Below is a small trained network, with its code and all its weights. Each question gives an input and a target symbol and asks what happens when units are switched off, that is, made to give their printed mean instead of their output.

import numpy as np


def w(rows, s, z=0):
    codes = np.array(rows[::2]) - 128.0
    scale = np.full(codes.shape[1], s)
    scale[-1] = z or s
    return codes * scale


def norm(h):
    return h / np.sqrt((h * h).mean(-1, keepdims=True) + 1e-5)


def f(y):
    return y / 2 * (1 + np.tanh(0.7978845608 * (y + 0.044715 * y**3)))


def softmax(a):
    e = np.exp(a - a.max(-1, keepdims=True))
    return e / e.sum(-1, keepdims=True)


def log_softmax(a):
    a = a - a.max(-1, keepdims=True)
    return a - np.log(np.exp(a).sum(-1, keepdims=True))


def net(x, mask):
    ids = ['ΓΛΨΩαβετ'.index(c) for c in x.split()]
    T = len(ids)
    res = E[ids] + P[:T]
    u = 0
    for l in range(2):
        r = norm(res)
        for j in range(3):
            rows = slice(2 * j, 2 * j + 2)
            q, k, v = (r @ M[l][rows].T for M in (Q, K, V))
            z = softmax(np.where(np.tri(T) > 0, q @ k.T / 2**0.5, -1e9)) @ v
            o = O[l][rows]
            res = res + np.where(mask[u + j], z, o[:, -1]) @ o[:, :-1]
        u += 3
        y = f(norm(res) @ A[l][:, :-1].T + A[l][:, -1])
        res = res + np.where(mask[u : u + 12], y, B[l][:, -1]) @ B[l][:, :-1]
        u += 12
    return log_softmax(norm(res)[-1] @ U[:, :-1].T + U[:, -1])


Q, K, V, O, A, B = {}, {}, {}, {}, {}, {}
E = w([
[32,124,222],'Γ',
[61,63,101],'Λ',
[41,32,65],'Ψ',
[21,19,48],'Ω',
[58,60,99],'α',
[201,120,248],'β',
[149,51,126],'ε',
[63,195,182],'τ',
],0.015)
P = w([
[120,144,2],'0',
[118,125,91],'1',
[125,105,156],'2',
[119,129,153],'3',
[128,138,150],'4',
[129,159,122],'5',
[132,165,105],'6',
[137,168,81],'7',
[130,178,64],'8',
[143,186,56],'9',
],0.0084)
Q[0] = w([
[106,112,153],'0.h1',
[58,131,183],'0.h1',
[85,247,121],'0.h2',
[85,138,159],'0.h2',
[51,73,171],'0.h3',
[199,112,192],'0.h3',
],0.013)
K[0] = w([
[158,110,126],'0.h1',
[101,120,177],'0.h1',
[80,136,131],'0.h2',
[80,33,254],'0.h2',
[84,134,218],'0.h3',
[162,136,120],'0.h3',
],0.0097)
V[0] = w([
[21,134,95],'0.h1',
[179,137,200],'0.h1',
[105,2,85],'0.h2',
[83,176,147],'0.h2',
[118,239,51],'0.h3',
[153,134,150],'0.h3',
],0.0069)
O[0] = w([
[131,198,146,210],'0.h1',
[93,113,124,73],'0.h1',
[132,43,50,253],'0.h2',
[155,221,144,114],'0.h2',
[99,71,253,67],'0.h3',
[124,153,94,106],'0.h3',
],0.0082,0.005)
A[0] = w([
[146,145,231,90],'0.n1',
[252,174,192,177],'0.n2',
[138,103,166,147],'0.n3',
[74,235,138,71],'0.n4',
[58,247,179,143],'0.n5',
[180,90,215,4],'0.n6',
[175,195,171,74],'0.n7',
[142,74,99,69],'0.n8',
[118,15,178,81],'0.n9',
[213,224,113,72],'0.n10',
[31,243,162,33],'0.n11',
[87,103,87,96],'0.n12',
],0.011,0.0036)
B[0] = w([
[140,152,147,165],'0.n1',
[22,86,16,180],'0.n2',
[53,201,2,128],'0.n3',
[185,104,182,196],'0.n4',
[151,69,129,253],'0.n5',
[119,39,90,128],'0.n6',
[108,199,100,150],'0.n7',
[165,204,185,201],'0.n8',
[148,119,71,188],'0.n9',
[51,49,99,138],'0.n10',
[154,74,184,236],'0.n11',
[195,145,96,227],'0.n12',
],0.0054,0.0044)
Q[1] = w([
[205,133,113],'1.h1',
[149,244,172],'1.h1',
[125,88,40],'1.h2',
[132,224,80],'1.h2',
[86,131,255],'1.h3',
[36,179,150],'1.h3',
],0.011)
K[1] = w([
[164,55,92],'1.h1',
[51,85,115],'1.h1',
[201,47,158],'1.h2',
[78,126,5],'1.h2',
[128,199,82],'1.h3',
[107,172,110],'1.h3',
],0.014)
V[1] = w([
[132,150,191],'1.h1',
[214,246,199],'1.h1',
[109,119,18],'1.h2',
[70,61,180],'1.h2',
[54,130,229],'1.h3',
[213,99,255],'1.h3',
],0.0097)
O[1] = w([
[115,134,152,86],'1.h1',
[208,117,143,2],'1.h1',
[166,130,116,132],'1.h2',
[1,229,97,184],'1.h2',
[98,130,43,103],'1.h3',
[53,64,130,99],'1.h3',
],0.0094,0.0068)
A[1] = w([
[36,134,158,121],'1.n1',
[93,252,209,165],'1.n2',
[166,114,113,64],'1.n3',
[97,196,182,108],'1.n4',
[78,131,167,253],'1.n5',
[199,73,228,204],'1.n6',
[171,97,148,124],'1.n7',
[219,93,177,94],'1.n8',
[189,252,76,108],'1.n9',
[126,132,102,94],'1.n10',
[203,107,109,104],'1.n11',
[103,174,174,97],'1.n12',
],0.012,0.0071)
B[1] = w([
[122,84,207,203],'1.n1',
[60,96,54,219],'1.n2',
[115,101,67,115],'1.n3',
[89,57,22,165],'1.n4',
[88,92,255,254],'1.n5',
[35,124,54,158],'1.n6',
[92,99,112,118],'1.n7',
[114,103,69,128],'1.n8',
[98,142,226,142],'1.n9',
[209,190,74,132],'1.n10',
[199,62,134,140],'1.n11',
[133,61,46,145],'1.n12',
],0.0094,0.0065)
U = w([
[73,55,163,171],'Γ',
[96,133,78,152],'Λ',
[121,119,96,127],'Ψ',
[180,6,103,188],'Ω',
[85,197,94,95],'α',
[132,96,125,1],'β',
[151,102,142,100],'ε',
[147,142,121,228],'τ',
],0.017,0.0053)

Each question gives the input, a string of symbols that net reads in full, and the target symbol t.
The units are the heads (2 rows each of Q, K, V and O) and the neurons (one row each of A and B). Each row of codes is followed by its name. A weight is (code - 128) times the scale printed after its matrix; where a second scale follows, it is the last column's (O, A, B and U).
mask holds one flag per unit, layer by layer, with each layer's heads first. A switched-off unit (its flag False) gives its mean, the last column of its rows in O or B, instead of its output. The means were averaged over made-up inputs and are rounded, as every weight is.
A unit's drop is (log p(t) with every unit on - log p(t) with that unit switched off) / (log p(t) with every unit on - log p(t) with every unit switched off).
The circuit of an input: a set's keep is (log p(t) with only the set's units on - log p(t) with every unit switched off) / (log p(t) with every unit on - log p(t) with every unit switched off). Starting from the 12 units with the biggest drops (on a tie, the unit counted first), units are removed one at a time, each time the one whose removal leaves the highest keep (on an exact tie, the one counted first), for as long as the keep stays at least 0.8.
units of the circuit, in order: the units of the circuit, biggest drop first
unit that matters most: the unit with the biggest drop
k most important neurons: the k neurons with the biggest drops, biggest first
k most important neurons of layer l: the k neurons of layer l with the biggest drops, biggest first
heads that matter: for each layer, one digit per head in row order, 1 if its drop is at least 0.15 and else 0, layers parted by /
drop of u: that unit's drop, to one decimal
input Ω Ω Ω Ω Ψ ε α, target Ω: 2 most important neurons of layer 0	0.n2; 0.n8
input ε α Ω, target Ω: units of the circuit, in order	1.h2; 1.h3; 0.n12
input ε ε ε ε β Ψ, target Ω: heads that matter	001 / 011
input Ψ β Ψ, target α: unit that matters most	0.n2
input β Λ Ω ε Ω, target Ω: units of the circuit, in order	1.h2; 0.h3; 1.h3
input Ω ε Ψ, target Ω: heads that matter	000 / 011
input τ α τ τ ε α β Ψ ε Λ, target Ω: heads that matter	110 / 110
input Λ Ω α Ψ α ε Γ Ω ε τ, target Γ: 2 most important neurons of layer 0	0.n10; 0.n5
input α Λ Λ, target τ: 2 most important neurons	1.n5; 1.n9
input Λ α ε β, target Ω: 3 most important neurons	0.n6; 0.n2; 0.n8
input α α Ψ α, target τ: 2 most important neurons of layer 1	1.n2; 1.n5
input α Ω α, target τ: 3 most important neurons of layer 0	0.n12; 0.n11; 0.n2
input β α Ω, target α: heads that matter	010 / 111
input Ψ Ψ Ω, target Λ: unit that matters most	1.h1
input Λ α τ τ Ψ β Λ, target α: 4 most important neurons	0.n2; 0.n5; 0.n11; 0.n6
input Ω ε α Ω ε ε Ψ ε Λ τ, target Γ: 4 most important neurons	0.n11; 0.n4; 0.n10; 1.n5
input Ω Ψ Ψ, target Λ: heads that matter	011 / 111
input β ε β α, target α: heads that matter	111 / 111
input Ψ ε α, target Ω: heads that matter	000 / 011
input β Λ β, target α: 3 most important neurons of layer 0	0.n2; 0.n3; 0.n11
input Ψ ε β ε ε ε Λ, target Ω: unit that matters most	1.h2
input Λ β Ω, target α: 2 most important neurons of layer 0	0.n2; 0.n5
input β β α, target α: 2 most important neurons of layer 1	1.n5; 1.n1
input Ψ β α Λ β, target α: drop of 0.n2	0.6
input β β Ψ, target α: drop of 0.n3	0.1
input Ψ ε β, target Ω: drop of 0.n2	0.9
input Ω β τ Ω Λ Λ Ψ Λ, target α: unit that matters most	0.h2
input Ω Ω Ψ, target Λ: drop of 1.h1	2.1
